Each row has a hidden stage along a path, written after it and counted from one end. A new block has a new path.
[ 160    0   -4  -37  -79 -319  389 -156  -98  105  -42  237  320  -78
  174 -217  203   49 -215  335   30  113    0  223  -58  329 -141  -94
   15 -467    4    5  174   50 -171  -14 -165  -25  113  131  395 -149]	23
[-257   35   23  157  -25   19  157  -52   25  -23 -106  -35  144  118
  116  -59   27   69 -195   84 -182  -27  -46   -1   75   81  -35   56
   67 -369   23  -90  195  -94  102  216  -61  125  -80   63   31  -59]	21
[ 204  -79   47 -224 -234  -43   92   26 -224 -339   48   94 -165  -21
  227 -144  -41  -30  366   10   -9   32 -121  297  -61  126   50   62
   51   95  296   37   23   45  -96  143  -19 -205   49  -67  292   28]	3
[ 170  169   69 -130  -23 -171  139  -37  -88  -96    0  145    7 -121
   53  121   74  -44    5 -243 -166   78 -113  217  -80  182  -12  130
 -106   71   15  182   12   45   64   28   32  -70  -16   29  168  -42]	8
[ 133   31   39   68  131  255 -338  141   74  -74  -38  -18 -230   56
  -26  -75  -29  -51  234 -147  111  -68 -173  202 -120 -218  -16   12
  122  230  187   50  -34 -141   36   70   85  -60 -151 -136 -102   53]	6
[  61  -30   75  110  268  -53 -168  -58  339  211 -170  164   46   88
    6 -185  149   70  -99  161   62 -165   53   73 -206   99  -77  -26
  -17 -190    1   48  116   27  -62  -24   84   82  -11   -3 -142  -84]	21
[ -58  173   80  -64  123   -4 -134  -55  278  223  -37  221    0   61
  -32   25  -33   86    5   78  -28 -150    2  104 -311  -89  118 -138
  -40   64  -39   21   24    0   78  -99  174   51  -94  -32 -168  -97]	11
[ -34  158   86  -77  119   -6 -152  -43  273  179  -26  223  -30   63
   -1    2  -27   88   88   33  -38 -157    8  125 -321  -70  116  -99
  -41   91    6   40   22   25   57  -70  188    4  -83  -43 -163  -85]	10
[ -54  192   69  -46  140   -2 -119  -61  268  264  -53  219   18   56
  -56   30  -13   76  -72  115  -14 -134   -2   84 -298  -80  101 -156
  -36   36  -61   21   19  -10  100 -131  152   96 -119  -27 -152  -90]	12
[  77   35  -42  119   92 -224  192  -97    3   96 -101  160  246  -30
  105 -137  237   66 -219   70  -38   64  -26  141  -37  255 -173   31
   10 -388  -37   54  153   17  -95   54  -92   11   76  118  153 -156]	23
[ -64  187    9   94  399  -22 -413  -82  439  477 -454  413 -224  249
 -119 -182  214   92 -198  423  200 -271  135 -195 -356   91  -19 -111
  -72  -98 -103    4  -16  248   90 -344  197  348  -28  -15 -302 -154]	16
[ 315   72   53   67  151 -441  329 -129  -31   80  -91  208  319 -203
   70  -36  358  -45 -319 -150 -119  142  -27  194    9  500 -251  223
 -131 -383  -92  248  134  115  -67    5 -107  -21  122  165  334 -121]	23
[ 148  -59   62 -105  -68 -205  253 -147    8   94  -62  178  195  -28
  107 -179   96   26 -212  421   57    8   10  192 -106  232  -74 -163
  -14 -306   17  -18  150    0 -134  -46 -105   42   25   55  271  -79]	21
[ 185  117   50  225  393  374 -412   60  330  502  -32  -35   27   22
 -375  -13  -20  -74 -398  335  410  -44 -183  152 -251 -481  -95 -456
  187  142  -87  -32  -61 -416  109 -299  -15  282 -425 -136 -189   82]	15
[ 345   16  185 -395 -327 -217  364  -80 -222 -133  100  208   41 -167
  169  -96  -68 -120  113  290   38   77  -78  376 -116  210   82 -117
  -44   -4  161   59   30   54  -79  -73  -85 -148   11  -18  549   17]	7
[ 314   38  149  -17  184 -331  181 -124  100   87 -102  157  190 -167
  -20   42  244  -89 -335  -86  -99   39  -11  165  -51  410 -165  161
 -181 -188  -98  250   97   76    1  -51  -35   71    3   84  207  -21]	20
[-320  246   28  -26 -151   70  178  -48  -43  -11   26   17   84   69
   57  163 -147   71 -105  -10 -260    0 -106   44  -34 -102  149  -66
   33  -81  -15  -84   85 -127  241  123   26   93 -175   24   15  -52]	11
[-236 -106   22   54 -167   -7  160  -16  -41 -195 -236 -174   79  113
   86   21  -92    7 -208   56 -274 -177  -81  -29  177    0   74   10
   27 -324 -120  -77  223 -171   71  321   24   90  102   75  -41 -215]	21
[  75  -44  159   11  340  -45 -300  -80  538  277 -149  226  -15  110
  -40 -153   84   89  -23  180   76 -287  126   77 -360   60   10  -70
  -90  -27    1   73   86   63  -64  -95  200   84  -51  -56 -283  -52]	19
[  59  -33   88   53  255  -46 -173  -72  355  210 -159  168   26   88
  -17 -137  115   66 -116  181   60 -173   57   75 -232   89  -53  -56
  -44 -121   -7   49   97   20  -54  -50   90  103  -48  -14 -155  -57]	20
[ 119  -25   18  -15    9 -209  219 -126    8   88  -81  168  206  -25
   93 -156  158   47 -215  268   21   35    1  171  -83  245 -122  -78
   -8 -323   -5   24  148   12 -118   -3 -100   36   42   82  211  -96]	22
[ 105   20   22  350  332  142 -206   54  248  307 -134   -1  137   41
 -105 -222  159  -24 -243  152  224  -59  -94  107  -73 -141 -187 -104
  181 -283   -8   -6   87 -209   -6  -36  -47  121 -132  -21  -57  -54]	23
[ -56  162   86  -55  149  -24 -112  -84  311  282  -56  218   37   62
  -65   30  -17   91 -114  163  -12 -156   20   70 -314  -60  105 -178
  -52   17  -78   18   31   -8   89 -133  155  116 -118  -22 -164  -90]	13
[-367  125   38  -20 -303  161  164   53 -202 -360   -6 -138  -87  119
  189  124 -217   21  162 -228 -369  -24 -170   50  142  -91  174  152
   78  -39  138  -92  113 -128  244  377   30  -29 -101   -8   46  -21]	7
[ 192  -23   78  309  437  302 -411   68  378  383 -114  -47   17   64
 -246 -169   82  -63 -285  257  357 -104 -114  130 -178 -295 -170 -246
  172  -31   -2   -4   24 -308   14 -153  -18  211 -300 -112 -187   70]	20
[ -23   17   74  -14  147  -74  -44 -114  261  148 -102  160   56   80
    4  -42   69   89 -152  166  -41 -119   49   71 -204  114   -8  -63
  -74 -102  -21   30  109   15   -3  -19   67  120  -73   14 -108  -47]	18
[ 168  -12   59  210  355  230 -325   18  323  335 -100   -9   29   58
 -219 -107   66  -32 -292  276  296  -81 -102  127 -190 -228 -140 -262
  122   -7  -13   -3   28 -270    4 -156  -17  207 -274  -89 -154   53]	19
[-194    4   27  103  -31  -20  152  -63   29  -39 -121  -26  130   92
   99  -39   21   58 -197   78 -180  -51  -38   19   62  105  -24   39
   32 -326   -3  -50  188  -83   67  202  -40  102  -42   63   28  -80]	21
[  41  -34    1  -27  -91   49  -58  103 -157 -389    8    4 -222   46
  204  -63   -7    1  400 -328 -145    3 -148  182   11   79   41  263
   76  110  293   66   26   39   20  285   53 -180   18  -77   79   33]	2
[ 367  -71  139 -273 -198 -423  539 -220 -129   78   28  278  326 -185
  158 -201  136  -48 -267  543   86  121   25  323  -94  442  -86 -179
  -77 -385   24   53  160   72 -204 -133 -209  -26   75  105  611  -54]	21
[-210   48   45  -17  -61  -30  166 -108   52  -12  -70    7  108   84
   51   77  -44   78 -242  115 -213  -51  -32   23  -18   82   47  -43
  -36 -179  -43  -49  151  -84  114  129   -2  147 -102   49   -8  -47]	18
[ 116  221  -55 -300 -161 -404  449 -235 -207   24  112  299  255 -168
   94  206  110  115 -237    9 -216  227  -56  264 -172  322  -15 -105
 -178  -31 -111  125   53   80  -30  -76  -64  -29   21  148  282 -130]	12
[-360  148   24  -75 -289   56  224  -19 -118 -136  -70 -108   63   80
   50  220 -242   32 -144  -27 -353  -97 -145    1   81 -161  235  -86
   21 -102 -126 -104  121 -191  247  229   70   82  -41   46  -22 -173]	11
[ 129  -74   56   92  265  196 -559  166  264  -98 -111  134 -403  168
   84 -257   50   25  561 -211  130 -236  -46  130 -254  -96   39  183
  107  250  322   81  -51  100  -45   95  236 -143  -13 -189 -259   24]	2
[ 151    8   77  150  342  168 -301   -8  349  332 -101   42   19   55
 -194  -88   61   -9 -265  254  240 -110  -61  116 -228 -167 -106 -233
   67    7  -31   24   31 -204   11 -160   26  200 -243  -77 -170   34]	18
[ -79   41   34  -52    7 -109  137 -141   79   44  -66  108  122   48
   49   35   44   91 -226  134 -139  -18   -2   76  -94  165  -10  -51
  -70 -154  -37   10  127  -20   30   50   -9  119  -74   57   13  -52]	18
[ 152  -11   68  221  328  158 -246   12  285  284 -108    5   62   40
 -157 -128  109  -30 -268  202  224  -70  -80  120 -140 -126 -157 -158
  100  -98   -5   19   58 -210    5  -92  -25  167 -213  -54 -104   29]	20
[  29  -43  113  134  317  -54 -228  -45  453  248 -173  204   44  115
   32 -247  148   91   -4  156   68 -242  105   64 -264   95  -46    8
  -14 -217   29   39  127   71  -78  -16  138   44    8  -17 -194  -98]	22
[ 179  -22   63  269  394  277 -364   52  330  342 -103  -51   33   53
 -232 -137   71  -55 -297  252  324  -81 -117  131 -157 -268 -166 -249
  158  -34   -8   -1   29 -310   12 -136  -28  210 -290 -100 -159   62]	20
[ 247  -48  146 -293 -162 -263  352 -208   -4  130    6  239  208  -91
   69 -129   21  -19 -265  601   99   20   32  249 -180  265    2 -290
  -77 -208    4   -2  117   15 -126 -172 -119   71  -33   41  397  -21]	18
[ 187    8   27  472  474  344 -406  127  330  434 -121  -80  100   48
 -234 -258  140  -77 -294  221  416  -63 -159  135 -108 -366 -237 -228
  284 -198    0  -31   38 -366    4 -120  -71  175 -266  -91 -132   13]	23
[ 170  109   33  155  209  389 -378  157  120  161    2  -94 -125   14
 -199  -24  -72 -100  -21   19  265  -15 -252  220 -141 -449  -46 -226
  212  234   74   -1  -73 -348   98  -85   16   63 -311 -151 -106   70]	8
[  95  174 -273 -270  -42 -439  356 -306 -227   33   85  352  256 -108
   73  240  243  286 -315  -21 -194  320  -47  267 -248  373 -151 -171
 -196   34 -155  132   68   89 -181  -65  -96    6   61  198   82 -183]	15
[  10  103   90  -55  107   59 -225   27  218   32  -59  162 -146   77
   40  -41  -27   46  226  -82  -30 -159  -31  145 -250  -68   91    9
  -13  143   97   58   10   30   37   17  183  -55  -56  -78 -159  -51]	8
[ 103   56 -303   -3   58 -434  314 -225 -213   -6  -34  303  309  -58
  192  -34  411  270 -230  -74 -127  298  -22  234 -109  456 -307   21
  -75 -302  -66  110  156  119 -286   90 -155  -76  205  233  123 -251]	23

Each row has a hidden stage along a path, written after it and counted from one end. A new block has a new path.
[-183 -147   96  -22  -45  183 -173  126 -190  -27   64  -51  -95  145
 -208  254  190  112  100  -49 -229  209   -7   82   33   91  -57  -68
   70   70   73  -79  -94 -103 -124   13  154 -166   22   87 -271 -123]	18
[-233  -81   97 -109   99  157 -108   20   54  285   78  -21  249  -91
  -74    5  109 -115  -19  -25  101  -46  -52   59  -13 -140  122 -100
  -62  -50 -126  -63   27   30  201 -164 -106 -107  112   71   55  172]	2
[-327   50  -80  167   27  274   12  224 -223 -113  -57  -44   39  212
 -115  -16  -37  234   52  505 -177  369 -248  121 -280    5   -7 -298
  375  125   76   35  -47   25 -157  116   23 -212  -89  396 -272  247]	23
[  35   71   30  283   11   34  127   30 -117  -42  -50  173  -75  193
   58 -152 -115  -14   64  124  -70  406    1 -184  -65   60  -13  -77
  236  -17  410  226 -102 -161 -131   96  103  -36  -52   77  -19   -9]	2
[  82  -67  268  -93 -200  -86  -40 -163   36  277   81  277  101 -185
   24   27   88 -161 -229 -208  -37 -127  -44  114   72 -150   68  -68
 -156   44 -260  -38  -87   91  102   26 -139 -245  -23 -214   24   -1]	16
[ 155  -59  150  -71 -304  -74  -54  -97   61   33 -114   96  191 -152
   64  116  152 -218  -64 -225  222 -237   60   30   41   99 -170   44
 -276  -23   31 -157   50    0  224   13  -16   40   -3 -317  107 -291]	15
[-266 -101 -143  -97   21  440  -35  309    5  158  -39 -237  201   19
 -188  -59  101  118  -85  392  188   58 -201  109 -196  -57  -42 -277
   43    0 -107 -105  -39  -17  224 -106 -100  -85  -45  412  -99  260]	22
[  39   -2  115  -92  151  194 -258  -46  152  185   28   71  159  -31
 -100  -40  164   93 -112 -174  139  -14   60   13  -22 -226   98 -234
  -76   -5 -215   59 -287  119  139 -222 -185 -136    8   66  112  256]	7
[   5  -33   24  247   38   58   50   45  -37  -91  -62   89  -56  175
  116 -102  -92   87  135   81  -29  419   31 -139  -75   19  -17  -82
  216  -52  447  194 -113 -116 -152   25  130  -71    0  118  -51   -7]	4
[   0 -341  -44 -207 -227  248  -89  302   56  192   27  -92  200  -66
    0  269  189   32 -116   45   90   44 -117   15  -10   -6 -142   53
 -332  -34  113 -299  -64  -99  233 -169   76 -190 -102  -38 -125 -205]	12
[ -94 -374  131 -204 -221  130  -42   75   35  284   36  -20  165 -204
  -14  165  173 -118  -99 -137   98  -87  -76   96   99  -21  -59   89
 -264 -112  -14 -242   28 -111  228  -66   23 -199   35 -164 -145 -232]	16
[ 263   -9  -16 -144   -4  -16 -175  306  124 -115  211  -61  -76  100
  -48  357  104  323  127 -114  -67  -64  153  -47  -35   72 -131  232
 -398  124  149  -39   76  -73   86 -265  158  -50  -85  180   52 -177]	11
[  87  316   81  211  -21  -81  163 -103   32   33    0  229   62  -20
   20 -331 -198   94 -183  269   47  -67 -108   84 -248 -129  119 -312
  199  151 -260  291  -16  185    6  169 -276 -156  -80  314  184  448]	24
[-151  115  -23  326  -67   62  232   83 -218 -119 -107  135    3  147
   35 -191 -202  119    1  470 -111  330 -224   22 -257   65  -12 -194
  397   63  206  179   24  -47 -151  281   10 -186 -112  252 -177  147]	25
[ 208    8  234   -1   25 -199  -43  -30   38  -46  252  113 -292   22
  -91  123   -3  219  139 -334 -180  -94  224    4  106   70   15  201
 -146   64   19  211   86 -123  -79  -12   97 -128   70  124   -6 -139]	17
[-103  165   -1   73 -152   41  -23   18  -22 -101  -70 -153  192   33
 -157   32   82    1    8  149  159 -277    2  104 -181  174  -56 -270
    7  147 -177  -29  106  134  113  119 -120   54   90  280  201  186]	25
[-225  -46  116   79 -129   98   99  -64  -80  239   20   43  175  -91
 -134 -128   -1  -31 -209  165   12  -98 -175  137  -98  -49  146 -306
  146   57 -324   35  -52   83   58  203 -216 -295   61  214    2  315]	26
[-128  120  282  141  300 -115   11 -279   18   99   -1  333  105 -121
   95 -279 -149    1  103 -124   38   63  -12   41  -56 -205  182   41
  226 -156   -8  280   92    0   27   -7 -134 -174   82 -115  -50  139]	2
[ 179  -14 -179 -155   83  245 -220  462  140  -77  137 -223  -13  220
 -110  281  166  278  133   53   63  116  134 -139  -76   57 -164   62
 -329   89  275  -67  -57 -111  150 -384  165   93  -99  335  100  -66]	8
[   4  210  186   13  101  -24  -80 -156   26  212   89  218  138  -30
  -78 -110   45 -150 -100 -119   21  -81   34   -4   -8 -151  161 -172
    7   67 -232  139  -75  109  107  -65 -191  -58   34    1  217  255]	1
[  20  155  -20  -49  -41  214 -138   50   43  -48 -153 -107  167   20
 -188  -49  180  -44  -25   37  319 -186   49   33 -109   86 -157 -235
  -68   38 -110  -35  -48   39  248  -66 -123  192  -23  112  151   66]	20
[  33  167  -93  135  -11   54   23  255  -12 -205  134 -179 -155  240
 -170   55  -52  360  114  264  -97   22   58   20 -203  151  -31 -184
   69  235   27  177   57   21 -111   48   43  -39    9  652   95  248]	23
[-107 -149  170 -197 -172  -23 -279   79  -65  -17  164  -87   35    8
 -143  506  285   20  130 -258 -207 -131   75  169   90  111  -71   79
 -263  142  -69 -253  100   35   -4  -93  150 -132  105  -56  -96 -237]	16
[ -57  137  184  -36  139   37 -106 -125   24  266  118  165  141  -48
 -137  -86   84 -133  -92 -143   17  -94   32    8   20 -152  172 -149
  -12   34 -260  106  -78   66  133 -102 -187  -85   59   24  166  248]	1
[ 212    9   54  -30  -78  -46  -41  207   12  -64  238  -45 -272  154
 -132  213   56  192  106 -122 -170    8  179  -49   56  147  -81  107
 -198  156  132   95   38 -140  -54  -65  171  -17   -6  276   44 -129]	18
[   6  185   82   82   63  120   14  -79   62  122  -13  111   80  -35
 -131 -300  -46  139 -207  161  131  -91  -74  110 -177 -170  114 -389
  169   88 -379  229 -170  158   76   66 -311 -160  -36  330  114  480]	22
[-127 -127   13  -70 -152  135  121  234 -197  299  149  -17  136   -1
 -247  171  113 -190 -109   68  -56  -73 -114 -107   67  206  -28  153
 -208   -6   36 -154  122 -300  250   42   56 -111  -42  -12  -48 -192]	29
[ 113  -56  -70 -123 -151   99  -27  342   17   -1  129 -133  -66  100
  -79  235  110   30   73   58   -8   22   52  -42    0  151 -181  115
 -287   95  220 -113  120 -165  131 -147  182   84  -64  188   22 -214]	18
[ -62   82  109  144   24   65   26 -191   19   69 -231  161  273  -74
   85 -268  -10 -235  -10   -8  313   34  -22  -60  -81  -35  -17 -151
  129 -152  124   86  -35   -9  177   26 -127   65   34 -181  112   39]	2
[ 142 -175 -115 -200  -92  190 -145  407  111  -14   82 -172   78   54
  -42  333  168  204   55   22  100   -2   34  -62  -51   90 -210  174
 -412   18  240 -204   40 -140  226 -278  162  -18 -112  117  -23 -248]	11
[  30  -79  382   47   65 -178   74 -332   17  148  -40  420   26 -289
  128 -225  -99  -39  -15 -299   73  -65  -18   98   66 -146   59  215
   47 -229  -34  180   96 -115   99   89 -106 -262   14 -386 -212 -182]	16
[ -82  157  170  189  -99  -60  259 -206 -185  181 -173  368  272 -169
   15 -295 -112 -328 -179  119  159  -81 -202  -30  -89   50    5    8
  140 -118  -35   81  121 -120  227  264 -185  -87 -101 -325  -17  -65]	28
[  -8   59   46 -143  -97  140 -273   96   -8  -58   41 -184   45   89
 -279  267  305   14   54 -145   48 -205  140   80   10  141 -113 -167
 -185  164 -161 -129  -42   60  102 -100    5  101   71  152  113  -19]	19
[ 137  148  186   32  207  -81  -79  -23   38  -69  211   85 -278   73
 -187  -24  -28  331  129 -197 -121  -69  189   34    7   -3   61   52
   15   76 -110  318   20  -71  -76  -37  -11 -109   47  305   -8   99]	19
[  57    1  120 -180 -203  -11 -229   37   25  -16   57  -87   92  -16
 -141  324  276  -99   45 -250   48 -282  136   90   64  137 -131   -7
 -318  131 -107 -197   69   58  150 -101   39   76   73  -57  129 -181]	17
[ -95  143   -5  188 -110  128   99  -80  -16  -65 -267  -20  246  -40
  -57 -275  -21  -36  -82  243  345 -128  -89   60 -231   87  -73 -342
  193  -11  -85   80   -7   79  155  198 -211   36   13  162  111  210]	24
[-142 -232  188  -54 -195    3 -171   56 -173  -25   96   45  -32   56
  -60  416  187   56   97 -162 -317  144  -20  126   72   84  -54   71
  -57   86   94 -181  -13  -41 -156   37  201 -275   34 -124 -286 -271]	15
[ -22  -80 -152 -104  -34  322  -50  385   13   18   41 -272  -16  129
 -199   97  134  128   47  198  125   54   -2  -29  -76  126 -166  -60
 -138   39  144  -76   14 -164  178 -148   93   84  -49  377  -21  -29]	20
[ 267  123   52  284  -20   83  167  -42  -24  -61 -102  176 -229  137
  -74 -368 -121  160 -105   59  103  208   74 -151  -65   58  -61 -214
  240  -11  147  391 -274 -162  -74  193  -69  -35 -115  224   25  103]	20
[ 124  -10  285  -66 -135  -99  -43 -211   57  227   66  259   54 -185
  -13  -38   74 -124 -188 -278   25 -185   30   96   82 -122   64  -62
 -131   23 -271   45  -82   70  110   29 -160 -181   11 -182   70   13]	17
[-197 -101  115  -45  -36  141 -176  113 -193  -24   67    1  -43  116
 -163  272  177   68  107  -21 -247  200  -45  111   10   53  -51  -26
   55   77   60 -104  -33  -62 -104  -10  142 -168   -2   14 -277 -137]	18
[  -5  -41  177  -88  -15  138  -77  -93   47  261   31  104   71 -123
 -156 -115  119  -34 -192 -128  108 -121  -15   94   30 -134   66 -193
  -35   -8 -313   47 -164   30  154  -20 -197 -161    8   29   14  157]	19
[ 218   73   35  260   37  -10   72  -26   70  -92  -71  160  -84  144
  146 -219 -125   88   67   -4   92  299  118 -199  -73   -4  -28  -96
  137  -46  389  296 -164  -87  -87    6   46    5  -32  110  121   39]	5
[ -98  108  -68  262   53  233  117  144 -157 -133 -138   64  -58  205
  -59 -234 -122  230    5  426  -22  393 -160   -5 -248   20  -62 -257
  395   28  198  209 -127  -82 -117  151   -8 -117 -153  322 -202  184]	22
[ -10  209   90  114 -202  -62  160  -86 -151   88 -115  188  264  -69
  -67  -86    4 -327 -134   95  151 -209 -101  -45  -79  171  -69  -31
  -33   29  -46  -25  144  -57  245  191 -122   52  -67 -195  151  -80]	28
